Each row is followed by roughly how far along a hidden order it lies, from 0 to 10. A new part has a new order.
In the rows, 128 means zero.
[125 128 118 139 130 125 137 174 137 130 123 124 135 130 133 139 130 133
 128 154 137 183 113 118] -> 2
[135 137  49 125 109 119 143 143 132 159 104 148 114 105 102 138 132 131
 153  13 119 232 143 148] -> 2
[119 119 111 134 108 144 145 169 120 255 130 101 187  91 126 121  94 176
 149  17  98 178 130 129] -> 6
[136 140 119 122 126 123 134 159 138  46 108 144  87 148 120 141 143 108
 130 175 156 169 144 110] -> 4
[112 125  81 129 103  91 131 161 126 154 133 169 147 110 111 130 130 136
 150  41  87  46 132 126] -> 0
[115  65 187 148 152 124 159  70 119 225 183 121 160  91 150 133 116 119
 103 159 158 185  85 114] -> 6
[121 126 182 135 142 125 132 100 124  97 150 148 155 138 153 114 117 123
 119 177 115   5 106 139] -> 6
[113  92 223 143 156 107 156  49 118 155 189 134 177 117 162 116 117 109
  95 152 140   1  85 115] -> 10
[132 132  98 120 130 119 124 128 133  66 111 147 103 152 117 135 127 125
 131 155 133 110 139 116] -> 6
[130 116 177 132 138 133 133  80 120 133 152 117 131 117 137 119 136 101
 114 128 133  97 121 145] -> 9
[125 140 109 113 115 123 119 133 120  74  99 145 129 144  99 128 101 153
 147 123  93  77 153 113] -> 10
[129 162  79 114 105 140 129 177 128 150  88 100 134 116 109 120 139 146
 152   1 107 130 178 115] -> 8
[135 153  69 121 107 132 131 122 125 110 101 147 114 116 103 134 129 122
 153  71 112 233 143 160] -> 4
[122  96 153 132 131 141 142 125 123 187 145  98 146 108 144 126 121 133
 114 130 150 190 108 100] -> 8
[129 107 132 125 131 134 129 145 129 121 142 149 125 141 133 125 131 128
 114 191 137 149 106 101] -> 3
[123 113  93 119 112 111 135 196 129 181 123 120 141 123 114 127 129 154
 137  59 122  33 157  66] -> 4
[113  94 146 126 133 113 169 121 129 139 119 153 174 150 151 116 104 134
 115 109 140   1 103  24] -> 7
[130 140  96 112 120 124 121 122 124  78  95 141 110 139 102 128 110 137
 145 115 110 104 161 121] -> 10
[128 120 105 124 125 127 122 130 129 111 119 142 110 136 112 137 119 134
 136 168 125 168 127 117] -> 5
[119  93 167 139 139 121 139 163 126 130 183 160 165 141 153 117 126 125
 105 255 138  18  65  83] -> 0
[129 133 146 132 137 145 109 116 129 120 133 128 128 149 143 120 117 147
 123 195 119 163 117 156] -> 5
[119 133 145 137 129 114 145 111 124 122 150 157 164 125 142 122 114 129
 133 113 103  30 110 130] -> 5
[129 152 114 127 134 125 140 103 137  59 101 140 107 138 126 139 131 114
 133  96 146 158 146 127] -> 6
[133 139  73 104  99 123 122 180 125 137  74 101 108 121  85 129 125 145
 151  18 118  87 186  78] -> 10
[123 117 119 126 126 134 128 133 128 119 113 138 121 137 115 133 101 150
 138 163 117 169 127 109] -> 7
[128 108 122 128 130 144 133 132 128 194 129  92 130 117 134 125 129 134
 121  95 137 178 124 106] -> 7
[130 160 118 132 124 133 144 142 135 113 113 115 128 112 132 132 139 117
 139  52 125 157 151 152] -> 5
[152 164  38 112  91 142  98 176 126 161  92 113  83  86  85 132 168 117
 156   6 102 255 164 199] -> 1
[134 122  78 129 121 124 132 114 130 180 121 124 119 113 121 132 136 132
 132  50 130 205 134 142] -> 3
[132 122  95 130 124  96 116 170 133 126 116 138 110 128 113 139 145 132
 137 124 118  76 144 117] -> 1
[129 134 157 130 132 133 129 136 129  72 142 142 126 140 140 123 133 113
 119 196 141 110 112 132] -> 5
[130 126 187 135 141 137 120  86 119 161 156  90 132 106 147 118 143 105
 115 126 137 115 121 165] -> 9
[137 180  75 118 106 146  98 148 129 148  88 100 120 131 106 122 132 151
 153  17  82 168 181 168] -> 7
[130 150 104 112 112 142 128 176 128 109  86 101 118 126 115 124 131 133
 140  54 132 142 168 102] -> 10
[131 113 168 125 133 116 134  88 120 134 155 127 127 111 131 121 144 105
 113 120 141  72 119 125] -> 7
[132 155  94 107 116 133 116 138 127  63  83 128 101 153 103 126 117 139
 143  93 112 120 167 112] -> 10
[126 179  97 135 116 129 114 187 137 102  95 108 113 130 113 142 129 142
 145 126 115 166 155 153] -> 6
[123 120 155 125 127 154 139 156 126 128 154 130 158 131 160 107 133 120
 103 167 153  55  94  92] -> 5
[124 130 130 128 120 123 123 136 119 168 134 130 163 121 128 113 124 161
 138  59  97   5 135 127] -> 7
